[[117 129 137 126 120 130]
 [119 129 136 126 121 130]
 [138 127 119 130 135 126]
 [131 128 111 123 152 127]
 [125 128 144 133 105 129]
 [125 128 144 133 105 129]]
->
[[120 130 117 129 137 126]
 [121 130 119 129 136 126]
 [135 126 138 127 119 130]
 [152 127 131 128 111 123]
 [105 129 125 128 144 133]
 [105 129 125 128 144 133]]

[[126  99 150 127]
 [132 145 116 132]
 [126 119 135 125]
 [128 122 136 128]
 [149 114 120 135]
 [116 135 128 115]
 [104 141 130 112]
 [106 142 137 121]
 [130 137 133 133]
 [135 151 120 127]]
->
[[150 127 126  99]
 [116 132 132 145]
 [135 125 126 119]
 [136 128 128 122]
 [120 135 149 114]
 [128 115 116 135]
 [130 112 104 141]
 [137 121 106 142]
 [133 133 130 137]
 [120 127 135 151]]

[[118 155 140 128 114 121]
 [105 125 126 113 116 111]
 [133 118 143 138 154 119]
 [108 112 122 114 125 111]]
->
[[114 121 118 155 140 128]
 [116 111 105 125 126 113]
 [154 119 133 118 143 138]
 [125 111 108 112 122 114]]

[[118 130 118 113 130 129 139 138 127 114 147 142 122 138 128 134]
 [128 120 132 142 132 128 119 130 130 125 123 130 125 125 126 124]
 [128 126 136 131 127 123 125 133 133 127 128 131 126 140 121 126]
 [112 133 116 113 117 121 143 141 130 102 155 152 134 145 114 129]]
->
[[128 134 118 130 118 113 130 129 139 138 127 114 147 142 122 138]
 [126 124 128 120 132 142 132 128 119 130 130 125 123 130 125 125]
 [121 126 128 126 136 131 127 123 125 133 133 127 128 131 126 140]
 [114 129 112 133 116 113 117 121 143 141 130 102 155 152 134 145]]

[[122 131 129 124 123 128 129 105 129 110 131]
 [135 127 126 126 132 128 127 132 127 129 132]
 [125 130 136 128 130 131 134 130 129 137 128]]
->
[[110 131 122 131 129 124 123 128 129 105 129]
 [129 132 135 127 126 126 132 128 127 132 127]
 [137 128 125 130 136 128 130 131 134 130 129]]

[[134 128 127 126 136 128 127 121 128 130 128 128 104 130 126 140]
 [120 127 129 130 132 128 129 146 133 131 129 128 135 122 120 122]
 [129 130 125 129 148 130 135 119 126 132 129 126 128 130 123 113]
 [121 124 125 128 136 128 124 117 125 127 131 126 104 124 126 106]
 [130 128 130 129 123 127 128 117 133 123 128 129 114 121 133 143]]
->
[[126 140 134 128 127 126 136 128 127 121 128 130 128 128 104 130]
 [120 122 120 127 129 130 132 128 129 146 133 131 129 128 135 122]
 [123 113 129 130 125 129 148 130 135 119 126 132 129 126 128 130]
 [126 106 121 124 125 128 136 128 124 117 125 127 131 126 104 124]
 [133 143 130 128 130 129 123 127 128 117 133 123 128 129 114 121]]

[[135 117 113]
 [131 126 125]
 [124 123 137]
 [127 126 126]
 [135 117 145]
 [127 129 130]
 [130 125 124]
 [136 115 104]
 [130 126 125]]
->
[[117 113 135]
 [126 125 131]
 [123 137 124]
 [126 126 127]
 [117 145 135]
 [129 130 127]
 [125 124 130]
 [115 104 136]
 [126 125 130]]

[[134 138 130 110 138 109 110 107 126 106 148]
 [107 121 133 121 137 142 150 149 107 124 113]
 [126 130 115 143 140 143 129 139 136 138 137]
 [108 109 131 148 135 125 101 129 114 115 146]
 [131 131 144 125 128 111 138 124 119 114 106]]
->
[[106 148 134 138 130 110 138 109 110 107 126]
 [124 113 107 121 133 121 137 142 150 149 107]
 [138 137 126 130 115 143 140 143 129 139 136]
 [115 146 108 109 131 148 135 125 101 129 114]
 [114 106 131 131 144 125 128 111 138 124 119]]
---
[[106 114]
 [119 143]
 [114 108]
 [120 143]
 [149 148]
 [117 144]
 [124 136]
 [132 113]
 [129 158]]
->
[[129 158]
 [132 113]
 [124 136]
 [117 144]
 [149 148]
 [120 143]
 [114 108]
 [119 143]
 [106 114]]

[[130 121 128 128 122 140 102 122 140]
 [143 133 103 146 133 123 139 132 123]
 [127 100 121 135 107 131 143 118 134]
 [109 129 153 110 127 141 117 123 137]
 [124 139 125 132 138 141 119 106 151]
 [144 135  99 151 135 120 148 134 122]
 [126 102 135 116 106 120 108 128 122]]
->
[[126 102 135 116 106 120 108 128 122]
 [144 135  99 151 135 120 148 134 122]
 [124 139 125 132 138 141 119 106 151]
 [109 129 153 110 127 141 117 123 137]
 [127 100 121 135 107 131 143 118 134]
 [143 133 103 146 133 123 139 132 123]
 [130 121 128 128 122 140 102 122 140]]

[[122 136 115 142 141 126 132 144 106 140 121 140 128 117 121]
 [129 130 125 130 129 127 130 130 126 129 126 127 128 128 127]
 [133 130 127 124 123 130 133 131 128 129 123 124 132 131 127]
 [128 128 128 128 128 128 128 128 128 128 128 128 128 128 128]
 [135 131 120 131 133 120 126 135 130 131 119 123 132 130 133]]
->
[[135 131 120 131 133 120 126 135 130 131 119 123 132 130 133]
 [128 128 128 128 128 128 128 128 128 128 128 128 128 128 128]
 [133 130 127 124 123 130 133 131 128 129 123 124 132 131 127]
 [129 130 125 130 129 127 130 130 126 129 126 127 128 128 127]
 [122 136 115 142 141 126 132 144 106 140 121 140 128 117 121]]

[[135 134 143 123 130 121 133 140 136 117 125 121]
 [138 134 123 124 129 125 131 139 122 123 137 125]
 [145 129 140 142 124 122 144 155 140 114 129 144]
 [115 131 121 124 129 135 126 104 133 117 133 120]
 [111 136 118 132 135 128 136 117 112 136 119 128]
 [122 123 144 127 127 129 125 123 143 124 118 126]]
->
[[122 123 144 127 127 129 125 123 143 124 118 126]
 [111 136 118 132 135 128 136 117 112 136 119 128]
 [115 131 121 124 129 135 126 104 133 117 133 120]
 [145 129 140 142 124 122 144 155 140 114 129 144]
 [138 134 123 124 129 125 131 139 122 123 137 125]
 [135 134 143 123 130 121 133 140 136 117 125 121]]

[[135 127 127 144 123 123]
 [131 104 109 143 125 136]
 [136 122 147 114 104 147]
 [140 141 151 114 117 139]
 [117 110 149 133 129 107]
 [112 123 111 127 145 153]]
->
[[112 123 111 127 145 153]
 [117 110 149 133 129 107]
 [140 141 151 114 117 139]
 [136 122 147 114 104 147]
 [131 104 109 143 125 136]
 [135 127 127 144 123 123]]

[[151 137]
 [131 129]
 [145 148]]
->
[[145 148]
 [131 129]
 [151 137]]

[[126 127 143 150]
 [133 133 121 126]]
->
[[133 133 121 126]
 [126 127 143 150]]
